Here is a tiny trained network, its code and every weight. The questions are about switching its units off for an input and a class, where a switched-off unit gives its printed mean instead of its output.

import numpy as np


def w(rows, s, z=0):
    codes = np.array(rows[::2]) - 128.0
    scale = np.full(codes.shape[1], s)
    scale[-1] = z or s
    return codes * scale


def f(y):
    return np.maximum(y, 0)


def log_softmax(a):
    a = a - a.max(-1, keepdims=True)
    return a - np.log(np.exp(a).sum(-1, keepdims=True))


def net(x, mask):
    res = np.array(x, float).reshape(1, 4) / 4 @ E
    y = f(res @ A[0][:, :-1].T + A[0][:, -1])
    res = res + np.where(mask, y, B[0][:, -1]) @ B[0][:, :-1]
    return log_softmax(res[-1] @ U[:, :-1].T + U[:, -1])


A, B = {}, {}
E = w([
[170,20,173,52],'x0',
[127,129,128,127],'x1',
[91,93,221,186],'x2',
[7,57,59,132],'x3',
],0.011)
A[0] = w([
[185,153,72,71,169],'N0',
[193,183,144,158,144],'N1',
[131,115,174,140,149],'N2',
[162,231,166,151,192],'N3',
[234,124,201,78,145],'N4',
[174,131,90,54,161],'N5',
[175,155,7,48,254],'N6',
[147,79,115,59,118],'N7',
[61,144,139,202,151],'N8',
[207,114,146,103,133],'N9',
[118,47,158,30,92],'N10',
[199,178,171,159,165],'N11',
],0.017,0.007)
B[0] = w([
[56,101,144,69,200],'N0',
[83,61,158,139,205],'N1',
[163,144,171,125,166],'N2',
[54,62,140,169,226],'N3',
[190,211,147,64,250],'N4',
[65,112,148,69,193],'N5',
[5,205,64,179,246],'N6',
[75,87,134,115,188],'N7',
[211,96,53,125,204],'N8',
[115,165,116,77,198],'N9',
[108,109,231,186,219],'N10',
[145,135,212,177,222],'N11',
],0.032,0.018)
U = w([
[52,82,168,163,228],'0',
[180,39,223,191,160],'1',
[115,209,2,182,128],'2',
[181,21,47,41,72],'3',
[117,218,123,1,111],'4',
[234,198,195,94,3],'5',
],0.0089,0.0032)

Each question gives the input, the list of numbers given to net, and the class t.
The units are the neurons (one row each of A and B). Each row of codes is followed by its name. A weight is (code - 128) times the scale printed after its matrix; where a second scale follows, it is the last column's (A, B and U).
mask holds one flag per neuron, in row order. A switched-off neuron (its flag False) gives its mean, the last column of its row in B, instead of its output. The means were averaged over made-up inputs and are rounded, as every weight is.
A unit's drop is (log p(t) with every unit on - log p(t) with that unit switched off) / (log p(t) with every unit on - log p(t) with every unit switched off).
The circuit of an input: a set's keep is (log p(t) with only the set's units on - log p(t) with every unit switched off) / (log p(t) with every unit on - log p(t) with every unit switched off). Starting from all 12 units, units are removed one at a time, each time the one whose removal leaves the highest keep (on an exact tie, the one counted first), for as long as the keep stays at least 0.8.
circuit, biggest first: the units of the circuit, biggest drop first
top k neurons: the k neurons with the biggest drops, biggest first
drop of u: that unit's drop, to one decimal
input [8,7,2,-6], class 5: top 3 neurons => N4, N10, N6
input [-8,0,7,7], class 3: top 2 neurons => N6, N8
input [3,3,0,0], class 4: circuit, biggest first => N3
input [-8,-2,5,5], class 3: top 2 neurons => N6, N8
input [3,8,1,-8], class 5: top 3 neurons => N4, N11, N6
input [1,-2,-4,-3], class 4: top 2 neurons => N10, N4
input [6,-4,3,-8], class 5: top 2 neurons => N4, N11
input [1,-2,-7,-4], class 4: top 2 neurons => N4, N10
input [-8,-8,-6,1], class 2: top 2 neurons => N6, N10
input [2,4,6,1], class 1: top 2 neurons => N4, N6
input [1,-3,-1,-7], class 4: top 2 neurons => N4, N9
input [7,-8,6,0], class 5: top 3 neurons => N4, N3, N1
input [1,-3,8,-6], class 5: top 2 neurons => N4, N10
input [-1,2,-8,5], class 2: circuit, biggest first => N6
input [5,-8,-6,-4], class 4: drop of N4 => 0.7
input [8,-8,5,8], class 1: drop of N6 => 0.2
input [1,-8,2,6], class 1: drop of N6 => 0.7
input [2,2,6,2], class 1: drop of N4 => 0.5
input [5,8,2,8], class 1: top 2 neurons => N6, N10
input [-8,1,5,1], class 3: circuit, biggest first => N8
